Below is a small trained network, with its code and all its weights. Each question gives an input and a class and asks what happens when units are switched off, that is, made to give their printed mean instead of their output.

import numpy as np


def w(rows, s, z=0):
    codes = np.array(rows[::2]) - 128.0
    scale = np.full(codes.shape[1], s)
    scale[-1] = z or s
    return codes * scale


def f(y):
    return y / 2 * (1 + np.tanh(0.7978845608 * (y + 0.044715 * y**3)))


def log_softmax(a):
    a = a - a.max(-1, keepdims=True)
    return a - np.log(np.exp(a).sum(-1, keepdims=True))


def net(x, mask):
    res = np.array(x, float).reshape(1, 8) / 4 @ E
    y = f(res @ A[0][:, :-1].T + A[0][:, -1])
    res = res + np.where(mask, y, B[0][:, -1]) @ B[0][:, :-1]
    return log_softmax(res[-1] @ U[:, :-1].T + U[:, -1])


A, B = {}, {}
E = w([
[153,203,114,74,93,177,152,132],'x0',
[77,166,133,130,148,195,178,182],'x1',
[72,103,80,6,35,125,112,137],'x2',
[18,88,88,133,149,115,124,55],'x3',
[188,89,92,176,134,149,74,155],'x4',
[88,148,127,138,140,177,148,175],'x5',
[154,72,71,133,122,161,88,199],'x6',
[115,106,198,101,128,53,143,156],'x7',
],0.013)
A[0] = w([
[114,85,131,126,120,136,134,103,88],'neuron 0',
[128,217,177,169,169,111,203,158,122],'neuron 1',
[81,193,79,13,89,171,155,105,94],'neuron 2',
[122,149,162,110,149,133,178,112,126],'neuron 3',
[76,175,68,84,173,151,129,113,90],'neuron 4',
[195,128,91,183,144,183,143,117,106],'neuron 5',
[75,52,96,146,194,146,116,173,92],'neuron 6',
[112,147,123,72,88,180,129,114,103],'neuron 7',
[95,143,60,59,90,149,185,119,113],'neuron 8',
[134,89,139,22,94,125,88,180,50],'neuron 9',
[197,139,92,148,163,172,89,157,80],'neuron 10',
[130,67,173,173,81,145,175,135,28],'neuron 11',
[65,213,79,90,110,202,139,79,110],'neuron 12',
[122,145,107,77,99,108,120,139,116],'neuron 13',
[126,91,105,73,86,75,83,174,118],'neuron 14',
[150,89,99,69,103,65,168,183,80],'neuron 15',
[122,128,51,238,215,161,62,186,139],'neuron 16',
[117,101,134,49,101,152,111,134,116],'neuron 17',
[114,105,143,113,103,51,96,68,131],'neuron 18',
[115,181,238,121,168,122,197,142,136],'neuron 19',
[124,103,145,172,162,75,87,75,125],'neuron 20',
[103,138,55,6,115,119,143,168,255],'neuron 21',
[216,186,151,143,162,204,63,159,94],'neuron 22',
[188,151,110,149,100,152,133,148,93],'neuron 23',
[153,122,196,138,125,37,122,17,170],'neuron 24',
],0.012,0.0058)
B[0] = w([
[79,160,105,132,146,159,93,126,145],'neuron 0',
[107,185,194,134,139,72,201,195,210],'neuron 1',
[98,146,112,205,96,192,132,76,245],'neuron 2',
[92,189,117,126,175,154,133,160,167],'neuron 3',
[89,129,111,187,135,138,176,100,186],'neuron 4',
[215,98,83,93,149,82,182,160,192],'neuron 5',
[71,57,158,124,171,195,79,137,191],'neuron 6',
[116,154,130,132,91,170,149,97,183],'neuron 7',
[105,144,119,203,66,182,129,46,212],'neuron 8',
[202,135,179,64,52,162,68,168,191],'neuron 9',
[201,91,118,111,90,77,179,67,190],'neuron 10',
[88,124,108,165,188,124,114,152,133],'neuron 11',
[68,139,62,220,92,107,158,83,229],'neuron 12',
[127,116,161,122,136,151,65,102,168],'neuron 13',
[139,115,162,81,127,128,83,128,192],'neuron 14',
[187,125,177,58,138,133,78,163,171],'neuron 15',
[130,2,124,163,173,97,120,202,243],'neuron 16',
[152,133,142,142,91,136,73,120,183],'neuron 17',
[120,171,76,55,165,142,104,75,211],'neuron 18',
[54,225,208,147,193,161,169,192,213],'neuron 19',
[86,89,78,50,188,117,144,131,205],'neuron 20',
[202,167,150,185,26,196,40,86,245],'neuron 21',
[238,153,76,136,99,57,225,131,212],'neuron 22',
[191,176,118,126,93,92,152,133,169],'neuron 23',
[59,186,69,52,189,116,133,109,252],'neuron 24',
],0.0085,0.019)
U = w([
[97,165,109,198,84,162,111,57,6],'0',
[160,153,197,61,84,151,38,116,187],'1',
[92,224,255,133,161,108,202,188,180],'2',
[77,166,75,16,173,99,106,61,60],'3',
[211,115,88,126,127,66,190,152,236],'4',
[103,14,132,150,180,115,96,193,48],'5',
],0.0093,0.0016)

Each question gives the input, the list of numbers given to net, and the class t.
The units are the neurons (one row each of A and B). Each row of codes is followed by its name. A weight is (code - 128) times the scale printed after its matrix; where a second scale follows, it is the last column's (A, B and U).
mask holds one flag per neuron, in row order. A switched-off neuron (its flag False) gives its mean, the last column of its row in B, instead of its output. The means were averaged over made-up inputs and are rounded, as every weight is.
A unit's drop is (log p(t) with every unit on - log p(t) with that unit switched off) / (log p(t) with every unit on - log p(t) with every unit switched off).
The circuit of an input: a set's keep is (log p(t) with only the set's units on - log p(t) with every unit switched off) / (log p(t) with every unit on - log p(t) with every unit switched off). Starting from the 12 units with the biggest drops (on a tie, the unit counted first), units are removed one at a time, each time the one whose removal leaves the highest keep (on an exact tie, the one counted first), for as long as the keep stays at least 0.8.
units of the circuit, in order: the units of the circuit, biggest drop first
k most important neurons: the k neurons with the biggest drops, biggest first
drop of u: that unit's drop, to one decimal
input [4,-1,7,-4,3,-6,5,-8], class 1: most important neuron : [neuron 9]
input [-6,4,-3,-3,-5,-2,1,-6], class 2: 3 most important neurons : [neuron 1; neuron 20; neuron 12]
input [7,-3,-2,8,2,-1,6,7], class 1: units of the circuit, in order : [neuron 24; neuron 12]
input [-5,-3,6,-5,-2,-2,-8,-2], class 3: 2 most important neurons : [neuron 24; neuron 18]
input [1,2,2,-1,3,-3,-4,3], class 1: 2 most important neurons : [neuron 1; neuron 12]
input [5,-8,7,6,3,5,-1,2], class 0: 2 most important neurons : [neuron 2; neuron 8]
input [6,7,-8,-6,-2,-7,-1,-6], class 4: 2 most important neurons : [neuron 22; neuron 5]
input [-7,4,-3,-5,-4,5,6,2], class 5: 2 most important neurons : [neuron 16; neuron 6]
input [5,7,5,-7,7,-4,-8,1], class 0: 2 most important neurons : [neuron 2; neuron 21]
input [6,-5,4,-1,-8,1,-5,8], class 1: 2 most important neurons : [neuron 9; neuron 15]
input [-3,-4,-6,-2,-2,-5,-1,-3], class 3: 2 most important neurons : [neuron 24; neuron 20]
input [-4,-6,1,-5,-2,4,-5,3], class 3: 2 most important neurons : [neuron 24; neuron 18]
input [-2,2,-8,4,6,7,3,-6], class 5: drop of neuron 6 : 0.5
input [6,8,5,5,-1,-2,0,0], class 0: drop of neuron 11 : 0.0
input [-7,-8,-4,-7,-6,-5,-7,-1], class 3: units of the circuit, in order : [neuron 24]
input [3,3,-7,-4,5,2,2,5], class 4: drop of neuron 22 : 0.3
